Below is a small trained network, with its code and all its weights. Each question gives an input and a class and asks what happens when units are switched off, that is, made to give their printed mean instead of their output.

import numpy as np


def w(rows, s, z=0):
    codes = np.array(rows[::2]) - 128.0
    scale = np.full(codes.shape[1], s)
    scale[-1] = z or s
    return codes * scale


def f(y):
    return y / 2 * (1 + np.tanh(0.7978845608 * (y + 0.044715 * y**3)))


def log_softmax(a):
    a = a - a.max(-1, keepdims=True)
    return a - np.log(np.exp(a).sum(-1, keepdims=True))


def net(x, mask):
    res = np.array(x, float).reshape(1, 8) / 4 @ E
    y = f(res @ A[0][:, :-1].T + A[0][:, -1])
    res = res + np.where(mask, y, B[0][:, -1]) @ B[0][:, :-1]
    return log_softmax(res[-1] @ U[:, :-1].T + U[:, -1])


A, B = {}, {}
E = w([
[155,155,55,87,56],'x0',
[88,201,12,105,254],'x1',
[155,127,20,193,141],'x2',
[64,180,62,38,38],'x3',
[185,95,58,93,202],'x4',
[134,14,138,129,50],'x5',
[215,128,49,167,23],'x6',
[34,79,54,118,135],'x7',
],0.0076)
A[0] = w([
[157,182,124,160,84,224],'n1',
[189,161,215,167,132,98],'n2',
[108,121,147,105,100,26],'n3',
[76,144,200,116,159,169],'n4',
[151,138,53,57,108,89],'n5',
[118,107,189,173,64,189],'n6',
[120,132,171,80,141,64],'n7',
[77,79,125,136,165,109],'n8',
[122,200,79,117,184,204],'n9',
[111,126,239,102,189,118],'n10',
[93,103,202,110,184,83],'n11',
[63,230,131,142,157,118],'n12',
[155,156,100,42,139,253],'n13',
[109,135,140,135,126,212],'n14',
[144,127,109,249,142,154],'n15',
[97,170,80,101,171,143],'n16',
],0.015,0.006)
B[0] = w([
[102,102,125,89,171,188],'n1',
[248,207,222,130,65,207],'n2',
[159,150,84,133,184,138],'n3',
[82,71,129,144,164,229],'n4',
[73,102,219,171,76,195],'n5',
[99,145,59,10,165,225],'n6',
[84,83,139,198,154,159],'n7',
[186,181,48,142,124,178],'n8',
[62,65,99,73,151,239],'n9',
[43,62,177,224,105,249],'n10',
[67,52,115,214,162,217],'n11',
[111,210,123,38,30,223],'n12',
[105,124,166,97,67,210],'n13',
[77,104,154,77,169,162],'n14',
[186,2,124,115,192,191],'n15',
[111,124,128,58,139,214],'n16',
],0.0093,0.015)
U = w([
[107,128,139,127,77,98],'0',
[80,69,103,149,175,116],'1',
[81,104,212,116,94,108],'2',
[120,189,78,160,88,29],'3',
[63,120,121,8,111,251],'4',
[248,110,150,111,139,201],'5',
[162,225,96,167,129,4],'6',
],0.012,0.0044)

Each question gives the input, the list of numbers given to net, and the class t.
The units are the neurons (one row each of A and B). Each row of codes is followed by its name. A weight is (code - 128) times the scale printed after its matrix; where a second scale follows, it is the last column's (A, B and U).
mask holds one flag per neuron, in row order. A switched-off neuron (its flag False) gives its mean, the last column of its row in B, instead of its output. The means were averaged over made-up inputs and are rounded, as every weight is.
A unit's drop is (log p(t) with every unit on - log p(t) with that unit switched off) / (log p(t) with every unit on - log p(t) with every unit switched off).
most important unit: the unit with the biggest drop
k most important neurons: the k neurons with the biggest drops, biggest first
drop of u: that unit's drop, to one decimal
input [-5,6,3,-4,-8,-7,5,-5], class 4: most important neuron	(n12)
input [-1,2,5,-1,-5,-2,4,-2], class 5: 2 most important neurons	(n10; n15)
input [1,7,-7,-6,-1,6,4,1], class 1: 2 most important neurons	(n2; n12)
input [-8,6,5,-5,-5,5,5,2], class 5: 2 most important neurons	(n10; n11)
input [1,-8,-8,8,-8,7,-5,-8], class 4: 3 most important neurons	(n6; n3; n5)
input [-7,6,8,-6,-2,-6,7,-3], class 5: 3 most important neurons	(n15; n10; n11)
input [-6,-7,5,-1,-5,-2,-1,-8], class 5: 2 most important neurons	(n2; n15)
input [-5,7,-6,-3,0,-1,-1,-5], class 2: 2 most important neurons	(n2; n12)
input [-2,4,1,3,5,3,-6,-8], class 2: 3 most important neurons	(n6; n10; n13)
input [-8,7,-5,5,0,6,-1,-7], class 2: 2 most important neurons	(n6; n15)
input [1,0,8,-5,3,-8,-6,3], class 4: 2 most important neurons	(n12; n16)
input [-2,-5,-5,-4,4,-8,-8,3], class 1: 2 most important neurons	(n11; n4)
input [-2,5,7,-3,5,-2,1,-7], class 4: drop of n9	2.8
input [-5,0,8,4,-5,0,8,-2], class 1: drop of n15	0.5
input [6,5,-3,-8,0,8,-3,-1], class 1: most important unit	n2
input [-7,-4,-3,-6,4,0,6,-7], class 5: drop of n2	0.2
